(in the rows, 128 means zero)
Each row is followed by its class. Each block has new classes.
[ 99 140 122 133 143 105 215 131  98 122 121 114  50 119 161 110 109 137
 138 160 130 125 138 144 125 160 146 131 127 126 149  99 126 118 138 116
 132 129 130 151 137 114 115 133 134  91 112 112 126 121 152 141 130 137
  99 137 123 101 107 127 131 122  90 118 152 160 134 139 132  30 143 133
 144 133 132 123 135 126 102 113 144 128 108 122 112 160 136 126 123 132
 178 141 105 120 142 119 141 108 114 141 128 169 105 146 129 108  68  84
  61 129 165 139 168  69 122 117 131  97 132 132  88 105 148 127 132  98
 138 106 115 114 124 119 134 174 135 130 121 139 125 114 162 117 115 112
 125  67 103 108 130 117 111 136 129 115 152 119  58 131 134 138 146 102
 126 130 148 133 114 145  97 123 123 138 122  67 116 181 140 171 112 165
 121 175 150 107 200 132 119 111 120 130 169 116 118 110  94 147 131 103
 129 143 120 109 176 109 149 153 119 100 132 146 133 129 120  93 140 140
 161 177 138 131 130 125 129]
(57)
[ 90 167 107 104 108 135 156 123 149 116 129 148  53 140 195 122 134 122
 125 153 150 124 118  73 169 130 131 135  94 119 132 166 144 134 143  99
 123 143 141  87 139 120 146 124 138  94 133  93 120 135 147 142 143 135
 137 152 155 172 118 104 165 139 136  90 129 130 118 119 118  87 136 124
 128 161 105 137 133 125  92 104 139 142 140 131 170 125 142 187 152 142
  80  83 112 122 111 122 140 139 134 123 132 101 158 148 140 134  95 179
 185 127   4 107 156 175 127 113 162 109 155 103  78  52 120 130 132 157
 142  73 125 134 118 152 152  60 128 137 101  88 125 128 150  95 108 141
 123  96 112 252 147 104 114 128 125 128 123 165 172 142 128 125 138 116
 118 149  90 159 120 114  98 121  93  73 129  97 135 115  63 136  76 128
  64 112  33 137 107 131 130 127 149 150 136 122 157  98  92 155 104 101
 139 144 136 164 134 124 132 152 121 119 134  86 129 124 196  84 144 134
 157 139 131 123 113  88 151]
(50)
[125 116 153 134 155 142 146 144  93 125 133 138 132 143 104  89 113 138
 126 125 121 118 138 220 110 129 123 135 164 119 135 126 106 129 107 150
 139 132 132 151 119 128 119 130 123 159 114 128 140 125 159 145 105 173
 117  84 117 206 144 117 118 122 117 162 137 160 128 131 138 126 132 108
 159 131 109 118 121 124 110 105 122 110 121 130 104 146 133  17 161 123
 144 177 108 101 121 132 110 105 128 131 129 155 129 120 126 106  99 115
   4 131 108 136 172  90  94  94 150 252 135 149 144 107 138 132 124  79
  99 107 118 115 171 122 121 111 143 127 100 130 129 125  97 149 126 125
  87 121 103   4 175 109 149 118 116 124 114 105 154 132 126 133 129 122
 120 127 141  93 131 143 139 145 127  83 109 148 124 177 175 152 126 153
 182 116 185 129 181 125 129  69 131 142 133 120 125  97 140 148 135  95
 123 121 140 120 151 166 129 138 178 123 129 174 125 124  93 160 150 119
 142 146 128 141 126 180  98]
(46)
[114 149 105 105 121 117 116 112 125 124 125 122  75 141 166 136 131 122
 110 142 126 127 123  81 164 107 133 132 109 140 117 137 136 137 135 107
 116 133 120 106 135 123 140 117 115 100 125 111 233 123 139 121 139 110
 140 165 175 139 120 112 145 136 155 103 109 128 124 120 104  85 147 137
 144 145 119 134 142 134 116 118 129 136 132 121 145 112 122 169 135 123
  95 101 134  92 103 120 144 130 155 122 127 107 150 113 131 131 116 155
 199 112  81 112 156 166 134 119 149  98 136 125  86 109 136  95 128 122
 136 108 112 119 122 143 134  93 129 133 136 107 122 118 174 103 117 142
 145 142 124 162 130 136 113 129 132 127 119 139 156 144 127 124 116  98
 128 133 115 146 133 120 109 120 121 120 120 112 132 117 101 175  96 118
  92 138  61 119 110 117 126 159 134 138 126 122 151 124  78 140 106 115
 133 140 120 144 143 139 156 133 105 119 128  92 109 128 139  89 119 138
 143  97 137 115 124  77 147]
(50)
[ 79 142 152 149 107 103 155 111 133 132 130  80  96 157 147  72  88 144
 142 177 105 122  91 170 125 143 171 138 120  96 162 103 130 131 158 119
 159 135 139 210 140 111 129 128 134  92 112 126 152 138 163 123 116 127
  78 108 116  94 122 135 108 116  54 110 158 110 140 200 123  66 143  96
  78 119 101 124 110 118 122 108 154 101  93 157  96 192 132 130 121 128
 160 160  90 151 138 120 120 109  86 155 148 196  34 138 129  81  41 194
  37 140   5 147 148  55 100 240  74 166 132  89 123 110 112 108 144 110
 139 101 107 131 122 120 143 190 131 111 117 165 129 114 105 122  80 165
  91  24  76 191 152  99 108 123 141 116 138 129  83 111 122 133 110  95
 124 137 136 148 116 153  74 111 120 138 132  69 134 178 104  94 108 181
 152 166 208 145 243 123 105  16 104  99 186 128 102 106 129 144 122  77
 151 125 119  96 131  97 113 128 133 128 131 151 141 123 187  97 145 146
 164 207 145 134 108 172 126]
(58)
[ 98 139  90 118 139 114 223 144  75 125 115 167  17 123 150 100 107 138
 131 137 109 114 164 145 123 199  92 117 124 126 136 112 108 128 123 127
 134 135 139 111 136 116 109 129 122 125 110 108 133 109 163 180 130 128
 104 124 139 100  94 119 135 133  74 167 138 158 113 100 115   4 126 142
 153 130 139 123 131 117 107 107 128  98 111 133 119 167 131  84 156 112
 144 173  91 126 149 126 136 113  95 122 123 161 143 138 118 124 154  93
  96 118 252 130 135  80 121  39 174  82 133 160 120 108 153 130 110 108
 119 145 153  99 129 128 128 148 150 126 120 148 135 107 150 118 133 144
 141  80 113   4 138 120 125 123 112  95 171 116   8 141 138 137 153 111
 124 134 135 125 134 144 123 125 110 122 131  73 133 197 146 160 114 125
 132 143 149  90 198 127 133 111 117 152 153  87 129 108 100 149 135  94
 123 161 133 145 186 106 178 162 139  96 123 179 155 132 106 100 139 133
 213 166 143 130 149 146 112]
(57)
[ 85 158  79 125 133 133 214 135  87  97 118 161   4 135 158  99  76 141
 114 120  95 107 139  97 129 165  87 122 121 115 119 133 134 138 113 124
 106 143 141  88 125 114 121 133 126 120 118  86 125 112 184 218 126 121
 120  99 148 106 112 114 146 127  61 131 120 126 118  85 118   4 128 136
 116 150 129 120 124 128  85 101 131 116 103 125 123 164 134  94 172 115
 125 157  94  90 158 127 144 114  66 126 119 135 160 129 151 132 166 144
  67 119 189 111 110 104 107  47 164  52 149 139 105  91 140 115 115 130
 116 113 161 109 143 131 142  99 164 149 101 134 131 114 129 106  97 189
 146  97 121   4 161 116 105 116 117 116 150 122   4 155 140 121 162 114
 122 140 117 147 126 133 128 113 138  73 127  69 126 191 118 144 120  87
 122 103 120 129 174 140 136  77 134 151 135 132 142  98  75 157 119  75
 122 176 162 142 164 108 168 169 141 110 129 157 162 134 146 106 116 130
 236 167 116 131 126 170 112]
(57)
[ 97 125 165 137 126 120 159 139 129 129 129 116 109 163 129  99 143 132
 132 155 113 144 110 152  79 128 129 135 135 116 146 123 132 126 135 127
 136 130 133 143 134 122 119 129 140 123 122 123 136 135 147 136 116 142
 104 110 118 121 119 128 142 122  74 146 124 121 137 136 132 126 133 116
 107 117  99 116 116  97 129 120 128 122 113 139 107 152 137 122 134 126
 141 150 103 147 141 125 115 122 113 131 139 159  86 141 127 106 105 162
  47 127  28 145 138  95 106 192 122 156 132 108 133 100 124 120 135 136
 116 112 102 129 143 114 129 142 139 117 114 140 128 121  81 131 115 147
 100  85 100 178 146  89 133 117 133 114 119 118 108 106 117 144 116 128
 124 122 112 111 125 132 122 124 125  90 136 121 142 150 117  90 117 161
 142 116 178 141 181 123 116  54 127 115 120 111 127 112 146 144 132  94
 133 120 132 131 160 139 112 154 141 141 132 152 147 122 164 143 145 124
 127 172 131 134 180 166 113]
(62)
[ 98 166  89 101 113 124 123 116 118 130 104  97  55 124 186 121 124 119
 119 161 144 131 115  80 186 134 132 139 113 110 142 153 161 131 145  88
 112 142 135 105 134 127 143 126 121  85 120  92 105 134 136 108 153 124
 135 187 148 151  99 108 159 142 163  51 139 139 127 130 118  71 145 138
 138 153 123 143 142 133  97  98 136 135 124 119 174 119 131 210 115 124
  89  96 117  88 106 121 157 128 149 120 142  96 163 116 139 110  59 133
 198 112  20  82 179 150 131 107 150  73 145  94  63  96 125 129 125 141
 152  63 118 133 105 151 145  73 132 138 117  94 131 102 178  93 102 137
 127 122 123 218 136 134 109 125 119 118 125 151 149 149 137 122 155  76
 125 139 125 153 113 105  94 109 112 125 124  79 122 121 100 187  76 125
  57 134  41 144  92 128 128 153 149 150 140 120 141 102  45 135 100 140
 136 165 129 148 108 113 153 142  92 106 120  73 101 128 153  59 130 145
 184 133 141 110  59  54 161]
(50)
[106 158 108 109 120 113 163 123 122 134 111  91  76 121 200 113 130 121
 132 174 148 133 145 111 161 131 146 131 105 133 146 123 129 129 157  96
 125 139 129 130 146 109 129 125 135  69 130 111 123 130 146 134 155 130
 108 172 141 130 107 121 128 127 138  93 162 155 135 133 124  87 141 129
 151 141 131 134 139 121  95 104 147 133 117 130 146 125 122 189 108 129
 121 108 101  92 117 110 134 121 165 136 133 126 100 120 133 101  58 114
 152 120  70 128 195 110 139 131 153 106 133 106  51  99 134 144 137 119
 139  89 102 132 102 136 134 121 120 134 104 116 123 111 186 102 116 101
 128  75 101 252 115 123 113 144 130 106 144 139 137 141 121 149 139  90
 129 129 143 138 132 143  77 114 113 148 123  76 132 125 108 193  75 168
 101 163  85 123 139 125 124 149 123 143 157 124 136 108  83 140 118 105
 123 126 110 132 155 126 142 158 107 105 133  97 108 119 130  72 139 142
 144 144 146 110 119  65 157]
(50)
[131 148  99  98 119  93 103 115  91 132 118 110  82 145 170 148 137 121
 122 137 165 141 134  76 155 128 105 138  97 153 128 139 122 131 140  44
 118 121 123 109 133 115 135 108 145 107 129 124 134 127 134 112 134 121
 129 161 141 121 121 125 144 132 141 112 123 132 136 118 132  99 146 128
 179 156 118 134 133 131 128 120 130 158 135 118 176  95 118 163 128 124
  94  93 124 112  98 128 146 141 205 105 124 124 134 128 120 128 119 146
 196 108 194 119 178 163 135 125 129  82 131 125  91 116 150 119 118 110
 135 122 123 117 112 137 120  93 122 115 135 125 119 126 191 108 148 127
 142 138 121 114 110 145 120 137 120 107 116 103 136 158 112 127 126 103
 127 136 127 127 123 119 133 131 112 124 145 100 128 105 127 181  94 134
  97 161  62  87 108 132 121 180 144 138 112 114 140 123  90 130 113 105
 125 139 116 167 172 146 142 159 108 111 127  97  96 122 102  98 126 135
 125  57 126 114 199  74 150]
(50)
